Moves between points:
Nok m Nub
Nok h Mif
Nok w Nor
Nok b Sas
Tel m Mir
Tel h Luv
Tel p Fet
Tel w Tuv
Tel f Sig
Tel v Paf
Tel b Kab
Toz h Bom
Toz p Lun
Toz w Vog
Toz f Bar
Sek m Fef
Sek h Tig
Sek p Mab
Sek w Kig
Sek f Les
Sek v Ges
Sek b Ger
Vab m Pab
Vab h Ves
Vab p Gom
Vab w Giv
Vab f Rin
Vab v Leg
Vab b Pok
Dig m Rar
Dig h Lem
Dig p Giv
Dig w Gom
Dig f Sak
Dig v Vuz
Dig b Bil
Mab m Sig
Mab h Nor
Mab p Sek
Mab w Mif
Mab f Mir
Mab v Pav
Mab b Rel
Rel m Pif
Rel h Fot
Rel p Ger
Rel w Lov
Rel f Vav
Rel v Sav
Rel b Mab
Rup m Kig
Rup h Fim
Rup p Kag
Rup w Fef
Rup f Mar
Rup v Lik
Rup b Vap
Tuz m Bar
Tuz h Pak
Tuz p Sas
Tuz w Pes
Gom m Faf
Gom h Sel
Gom p Vab
Gom w Dig
Gom f Bub
Gom v Vap
Gom b Lik
Vuz m Ger
Vuz h Saz
Vuz p Pif
Vuz w Vap
Vuz f Ler
Vuz v Dig
Vuz b Fef
Tad m Sas
Tad h Leg
Tad p Bar
Tad w Daf
Tad f Lun
Tad v Ves
Tad b Nub
Sak m Zad
Sak h Zin
Sak p Bab
Sak w Bub
Sak f Dig
Sak v Ler
Sak b Biv
Faf m Gom
Faf p Pab
Faf w Rar
Faf v Pak
Zad m Sak
Zad p Gop
Zad f Rar
Zad v Rim
Bil m Ges
Bil h Fur
Bil p Par
Bil w Lik
Bil f Biv
Bil v Fef
Bil b Dig
Mul m Paf
Mul f Pav
Mul v Mir
Mul b Gop
Mif m Kag
Mif h Nok
Mif p Kig
Mif w Mab
Mif f Bav
Mif v Mup
Mif b Lov
Nub m Nok
Nub h Kag
Nub p Fim
Nub w Zep
Nub f Zez
Nub v Sep
Nub b Tad
Muz m Foz
Muz h Par
Muz p Fur
Muz w Sep
Muz f Kad
Muz v Zep
Muz b Rap
Kad h Paf
Kad f Muz
Kad v Luv
Kad b Did
Kab m Vav
Kab h Per
Kab p Ler
Kab w Suf
Kab f Pif
Kab v Bab
Kab b Tel
Bub p Rin
Bub w Sak
Bub f Gom
Bub v Bom
Rin m Nak
Rin h Ruv
Rin p Bub
Rin w Bab
Rin f Vab
Rin v Suf
Rin b Lud
Zup m Bom
Zup p Dis
Zup w Rim
Zup f Pak
Rig h Fet
Rig p Luv
Rig f Met
Rig b Vog
Mup m Pok
Mup w Pav
Mup v Mif
Mup b Pab
Lov m Leg
Lov h Sas
Lov p Pak
Lov w Rel
Lov f Dis
Lov v Pab
Lov b Mif
Ruv h Rin
Ruv w Did
Ruv f Ves
Ruv v Lun
Par m Pav
Par h Muz
Par p Bil
Par w Pok
Par f Paf
Par v Sig
Par b Giv
Luv m Nik
Luv h Tel
Luv p Rig
Luv w Zez
Luv f Zep
Luv v Kad
Luv b Per
Vav m Kab
Vav h Pel
Vav p Rim
Vav w Dis
Vav f Rel
Vav v Gop
Vav b Mir
Lem m Med
Lem h Dig
Lem p Rap
Lem w Sel
Lem f Zin
Lem v Saz
Lem b Fur
Lun m Kup
Lun h Suf
Lun p Toz
Lun w Per
Lun f Tad
Lun v Ruv
Lun b Zez
Bab m Gop
Bab h Did
Bab p Sak
Bab w Rin
Bab f Giv
Bab v Kab
Bab b Paf
Tig m Met
Tig h Sek
Tig p Nor
Tig b Pes
Daf m Fot
Daf h Pif
Daf p Saz
Daf w Tad
Daf f Per
Daf v Rap
Daf b Zep
Gop m Bab
Gop h Vus
Gop p Zad
Gop w Nak
Gop f Sav
Gop v Vav
Gop b Mul
Les m Fet
Les p Mir
Les f Sek
Les b Rim
Sas m Tad
Sas h Lov
Sas p Tuz
Sas w Fot
Sas f Kup
Sas v Fos
Sas b Nok
Rar m Dig
Rar h Med
Rar p Sav
Rar w Faf
Rar f Zad
Rar v Ger
Rar b Ges
Rap m Res
Rap h Giv
Rap p Lem
Rap w Ves
Rap f Did
Rap v Daf
Rap b Muz
Kig m Rup
Kig p Mif
Kig w Sek
Kig b Pak
Ril m Vog
Ril h Rim
Ril p Pel
Ril f Pes
Fur h Bil
Fur p Muz
Fur v Met
Fur b Lem
Ves m Fos
Ves h Vab
Ves p Sel
Ves w Rap
Ves f Ruv
Ves v Tad
Ves b Sep
Bav m Tuv
Bav w Mir
Bav f Mif
Bav b Dis
Kag m Mif
Kag h Nub
Kag p Rup
Kag w Sig
Kag f Tuv
Kag v Pok
Kag b Leg
Fot m Daf
Fot h Rel
Fot p Pes
Fot w Sas
Fot f Pel
Fot v Res
Fot b Nor
Did m Vus
Did h Bab
Did p Zin
Did w Ruv
Did f Rap
Did v Per
Did b Kad
Nik m Luv
Nik h Mir
Nik f Nor
Nik b Pel
Bar m Tuz
Bar h Vap
Bar p Tad
Bar w Saz
Bar f Toz
Bar v Sel
Bar b Fim
Fet m Les
Fet h Rig
Fet p Tel
Fet w Mar
Fet f Fef
Fet v Biv
Fet b Ler
Pab m Vab
Pab h Fos
Pab p Faf
Pab w Sav
Pab f Nak
Pab v Lov
Pab b Mup
Zep m Nor
Zep h Sig
Zep p Met
Zep w Nub
Zep f Luv
Zep v Muz
Zep b Daf
Fim h Rup
Fim p Nub
Fim w Met
Fim b Bar
Tuv m Bav
Tuv h Zez
Tuv p Mar
Tuv w Tel
Tuv f Kag
Tuv v Lud
Tuv b Suf
Sel h Gom
Sel p Ves
Sel w Lem
Sel v Bar
Pav m Par
Pav h Foz
Pav p Ges
Pav w Mup
Pav f Mul
Pav v Mab
Pav b Sav
Paf m Mul
Paf h Kad
Paf p Biv
Paf w Lud
Paf f Par
Paf v Tel
Paf b Bab
Suf m Dis
Suf h Lun
Suf p Bom
Suf w Kab
Suf f Leg
Suf v Rin
Suf b Tuv
Zez h Tuv
Zez w Luv
Zez f Nub
Zez b Lun
Per m Pel
Per h Kab
Per p Vog
Per w Lun
Per f Daf
Per v Did
Per b Luv
Sav m Giv
Sav h Res
Sav p Rar
Sav w Pab
Sav f Gop
Sav v Rel
Sav b Pav
Lik p Pok
Lik w Bil
Lik v Rup
Lik b Gom
Pok m Mup
Pok h Sep
Pok p Lik
Pok w Par
Pok f Lud
Pok v Kag
Pok b Vab
Saz m Pes
Saz h Vuz
Saz p Daf
Saz w Bar
Saz f Vog
Saz v Lem
Saz b Met
Ger m Vuz
Ger h Pes
Ger p Rel
Ger w Pak
Ger f Rim
Ger v Rar
Ger b Sek
Sig m Mab
Sig h Zep
Sig p Fef
Sig w Kag
Sig f Tel
Sig v Par
Sig b Pif
Pif m Rel
Pif h Daf
Pif p Vuz
Pif w Leg
Pif f Kab
Pif v Giv
Pif b Sig
Rim m Ler
Rim h Ril
Rim p Vav
Rim w Zup
Rim f Ger
Rim v Zad
Rim b Les
Nak m Rin
Nak w Gop
Nak f Pab
Nak v Dis
Met m Tig
Met h Fef
Met p Zep
Met w Fim
Met f Rig
Met v Fur
Met b Saz
Vog m Ril
Vog h Ler
Vog p Per
Vog w Toz
Vog f Saz
Vog v Zin
Vog b Rig
Med m Lem
Med h Rar
Med p Res
Med v Pes
Mar p Tuv
Mar w Fet
Mar f Rup
Mar b Bom
Zin h Sak
Zin p Did
Zin f Lem
Zin v Vog
Pes m Saz
Pes h Ger
Pes p Fot
Pes w Tuz
Pes f Ril
Pes v Med
Pes b Tig
Fef m Sek
Fef h Met
Fef p Sig
Fef w Rup
Fef f Fet
Fef v Bil
Fef b Vuz
Nor m Zep
Nor h Mab
Nor p Tig
Nor w Nok
Nor f Nik
Nor v Foz
Nor b Fot
Biv p Paf
Biv f Bil
Biv v Fet
Biv b Sak
Giv m Sav
Giv h Rap
Giv p Dig
Giv w Vab
Giv f Bab
Giv v Pif
Giv b Par
Sep h Pok
Sep w Muz
Sep v Nub
Sep b Ves
Foz m Muz
Foz h Pav
Foz v Nor
Foz b Res
Pel m Per
Pel h Vav
Pel p Ril
Pel w Kup
Pel f Fot
Pel v Vus
Pel b Nik
Vus m Did
Vus h Gop
Vus f Res
Vus v Pel
Vap m Pak
Vap h Bar
Vap p Leg
Vap w Vuz
Vap f Bom
Vap v Gom
Vap b Rup
Mir m Tel
Mir h Nik
Mir p Les
Mir w Bav
Mir f Mab
Mir v Mul
Mir b Vav
Lud w Paf
Lud f Pok
Lud v Tuv
Lud b Rin
Leg m Lov
Leg h Tad
Leg p Vap
Leg w Pif
Leg f Suf
Leg v Vab
Leg b Kag
Pak m Vap
Pak h Tuz
Pak p Lov
Pak w Ger
Pak f Zup
Pak v Faf
Pak b Kig
Bom m Zup
Bom h Toz
Bom p Suf
Bom w Ler
Bom f Vap
Bom v Bub
Bom b Mar
Fos m Ves
Fos h Pab
Fos w Res
Fos v Sas
Ges m Bil
Ges p Pav
Ges v Sek
Ges b Rar
Res m Rap
Res h Sav
Res p Med
Res w Fos
Res f Vus
Res v Fot
Res b Foz
Kup m Lun
Kup h Dis
Kup w Pel
Kup f Sas
Dis m Suf
Dis h Kup
Dis p Zup
Dis w Vav
Dis f Lov
Dis v Nak
Dis b Bav
Ler m Rim
Ler h Vog
Ler p Kab
Ler w Bom
Ler f Vuz
Ler v Sak
Ler b Fet

In the rows, zero is written as 523.

The rows follow the links: the fewer symbols apart two points are, the more alike their rows tend to be.

Each row is also shifted at random along 4 hidden directions that mean nothing.

Some points, each with a row of numbers:
Les
 521   589   417   663   665   527   438   510   683   493   375   523   596   522   351   507   485   545   669   477   490   488   509   471   483   488   467   440   559   428   510   463   537   513   564   397   516   470   450   515   464
Sel
 510   522   535   473   551   570   551   495   432   500   588   558   557   487   579   601   479   559   511   507   454   585   575   520   532   483   511   559   459   517   469   545   550   543   525   577   563   542   489   517   483
Kad
 552   480   682   525   326   507   446   476   646   494   499   509   478   535   420   466   529   396   619   603   582   604   600   408   437   451   528   531   504   456   594   587   596   503   463   479   442   487   539   531   585
Sak
 461   611   124   871   952   454   673   444   654   891   402   506   673   306   408   653   437   789   513   469   363   604   641   445   647   486   431   394   642   492   502   422   590   654   816   489   587   606   245   510   251
Did
 495   491   710   510   501   636   536   514   509   441   634   512   520   501   563   482   564   404   534   527   518   621   574   598   536   412   538   620   521   595   526   652   566   552   481   580   404   598   578   420   590
Vab
 552   508   594   514   529   518   551   563   493   537   543   533   489   513   519   523   406   561   523   551   510   637   580   478   479   460   521   581   517   432   485   589   536   534   654   603   581   584   462   522   455
Kig
 549   559   587   523   523   577   438   628   533   345   475   611   579   568   425   495   483   437   564   507   480   595   495   455   429   418   520   640   475   440   403   529   498   492   571   556   512   461   580   459   578
Par
 564   505   708   402   526   693   455   494   480   405   582   524   524   550   490   522   556   405   633   376   576   504   503   632   658   563   571   454   578   621   538   497   409   564   399   539   540   641   504   509   400
Lud
 578   489   546   389   417   438   512   466   447   526   599   479   537   526   669   523   523   564   456   508   621   456   456   592   702   658   576   477   576   657   492   500   446   509   401   561   504   515   505   649   510
Kup
 524   561   456   451   498   502   590   502   421   549   663   541   586   600   721   496   584   528   413   605   541   515   468   613   596   493   481   598   551   676   474   554   469   489   479   657   479   552   571   514   562
Pak
 518   523   461   464   483   384   577   546   476   548   468   512   472   494   564   523   549   582   363   491   531   375   497   456   421   659   530   519   458   474   510   489   578   450   526   470   576   381   578   607   658
Bom
 524   539   552   604   580   560   578   563   496   453   450   481   618   394   495   496   389   524   532   551   444   600   582   527   527   407   494   631   497   453   473   555   574   494   604   611   480   511   538   461   552
Nok
 576   512   516   520   369   367   514   582   611   527   464   588   425   669   493   474   543   488   495   655   572   539   545   400   426   489   445   596   453   409   483   543   551   451   559   526   525   424   554   505   602
Fur
 521   509   535   477   512   527   473   433   566   486   532   549   499   551   434   637   564   495   589   473   546   512   545   477   495   559   598   432   491   478   571   433   529   535   424   394   573   475   485   573   447
Vus
 423   559   382   690   743   491   512   470   705   626   484   466   562   545   456   530   544   606   660   471   530   506   587   546   416   433   370   342   584   484   629   529   580   542   655   371   530   474   407   567   292
Rim
 469   565   362   691   607   472   574   537   596   628   421   498   549   424   483   513   493   571   489   550   452   481   510   443   465   501   465   512   529   444   513   501   605   554   613   470   507   521   483   483   602
Fot
 487   445   807   496   391   651   473   645   673   297   490   497   362   697   458   409   562   323   748   609   542   514   540   498   200   385   487   576   442   304   630   654   622   463   520   390   475   414   639   480   636
Mab
 554   569   419   609   708   628   527   562   525   496   501   577   562   624   490   517   523   497   582   440   551   515   444   621   624   477   531   454   574   649   483   491   364   601   572   596   573   654   497   472   392
Rup
 593   514   574   425   401   389   528   530   516   486   459   550   492   444   497   539   515   510   430   540   535   478   515   447   487   649   607   589   447   478   533   453   515   449   426   491   556   416   552   599   647
Ril
 435   542   446   525   429   493   574   502   512   575   512   589   596   530   572   462   562   458   423   650   464   593   512   427   462   474   544   618   567   503   501   508   595   507   477   601   407   518   625   459   729
Pif
 538   503   448   410   475   579   577   508   380   626   617   453   509   540   688   525   563   596   445   426   525   397   436   637   646   710   638   399   564   694   613   444   395   550   396   537   614   642   553   633   463
Bil
 529   530   452   573   453   363   554   512   505   698   441   619   498   434   444   585   497   531   368   598   458   627   592   301   593   542   607   625   569   490   497   491   574   586   573   576   503   580   495   461   701
Vap
 518   511   595   467   419   500   525   554   508   482   494   498   529   464   510   491   438   494   525   581   454   544   570   400   355   510   528   606   460   363   525   487   575   415   554   509   542   422   551   540   622
Rap
 492   456   552   558   593   608   522   473   568   523   568   499   449   570   513   564   546   555   659   478   491   526   545   559   474   497   506   454   541   501   601   512   536   586   561   445   561   574   470   575   340
Per
 512   477   573   629   605   645   540   511   708   534   480   457   514   518   449   476   509   471   759   562   499   574   589   554   362   401   420   470   485   439   633   543   586   458   590   394   482   459   497   520   364
Nor
 547   526   544   539   559   566   497   561   541   462   564   581   476   642   481   514   591   444   530   528   527   496   506   622   546   523   515   528   520   607   511   556   481   525   491   519   499   617   589   454   546
Pok
 598   484   728   439   515   521   430   525   529   397   513   522   451   531   466   521   489   474   593   470   603   533   537   564   520   554   536   510   489   524   539   585   477   475   516   495   587   469   518   571   479

Start here and follow the symbols in turn, left to right. Where do you end up?
Answer with the point's name.
 555   460   643   562   413   520   495   601   639   496   428   441   506   469   500   427   402   499   663   641   496   628   549   407   374   406   453   612   456   350   522   641   617   427   656   547   484   435   534   545   532
v m m w: Bab
 595   636   414   608   743   553   454   491   591   459   495   503   607   554   489   533   495   637   677   432   571   463   452   654   610   529   442   402   578   631   454   490   412   492   606   497   604   481   418   583   293
m b b w: Tel
 469   537   560   581   595   754   598   578   319   474   574   661   647   422   548   562   408   490   451   513   402   759   574   512   646   353   597   697   559   542   421   545   531   639   593   765   454   794   492   301   553
b f v p b: Kab
 490   478   575   483   474   613   561   567   417   496   513   539   525   423   541   519   535   480   468   515   456   512   519   542   541   556   601   578   512   536   526   483   525   515   470   538   491   602   588   483   618
w h v: Sel
 435   541   551   636   613   532   502   602   667   537   438   538   462   593   421   456   458   535   635   529   555   568   559   380   327   460   457   484   521   317   589   574   590   568   709   474   552   512   499   490   477
m w v w p v: Dig
 542   548   587   554   596   577   510   582   526   426   501   458   526   524   544   461   465   563   554   547   584   483   495   629   495   468   447   542   517   493   507   620   537   478   579   529   536   485   530   494   494
w m h h h: Per
 494   515   372   519   520   487   621   452   499   698   532   489   581   409   594   569   567   574   414   559   456   494   557   518   608   575   516   556   536   608   550   459   581   516   452   546   450   561   550   527   551
h p v w: Rin
 511   512   578   508   513   513   518   603   529   484   561   576   479   641   561   526   526   543   538   583   531   571   556   493   427   394   459   583   477   431   461   637   585   527   621   534   552   485   500   492   533
v p w w w f: Ril
 458   487   442   429   473   639   572   476   404   559   628   552   556   511   626   580   588   525   473   507   448   481   529   590   578   589   582   521   511   576   524   428   510   517   405   523   524   612   558   504   534
v v b f p w: Zez
 572   485   493   317   369   470   507   459   411   494   604   565   535   535   622   575   590   497   406   517   529   451   496   543   577   624   604   587   494   633   464   417   462   441   372   530   549   474   574   573   589
h w m m f: Fet
 632   512   562   507   517   500   471   545   595   462   477   490   486   555   457   498   459   520   654   467   545   506   523   531   467   557   492   492   464   492   540   512   431   445   535   472   622   463   497   621   375
m w b f: Vav
 568   538   522   573   699   623   446   476   595   415   457   472   569   409   417   582   550   503   699   406   505   442   471   670   599   540   521   426   550   542   559   440   463   504   469   408   542   499   493   548   391
w f f w w: Mar
 580   441   417   449   370   357   591   520   536   681   537   466   410   566   589   518   530   582   462   623   512   520   558   401   421   605   487   546   438   454   568   537   602   457   559   489   575   443   513   627   544
h b b h: Tad
 484   530   645   593   540   578   500   563   569   463   522   481   502   544   516   447   516   534   556   516   558   544   518   531   473   497   519   529   568   495   526   622   586   579   580   529   450   537   540   454   588
w f p v: Pak
 462   503   456   464   544   477   553   427   455   617   583   526   506   468   548   592   608   604   461   422   502   437   548   558   544   644   576   469   544   548   571   437   550   573   444   424   560   522   526   565   496
w v h v: Gom
 521   531   386   633   454   361   557   540   652   745   472   639   441   668   430   539   527   545   432   631   519   651   607   241   509   485   494   534   535   455   532   553   599   603   676   553   510   552   491   454   611
m w b v w m: Fot
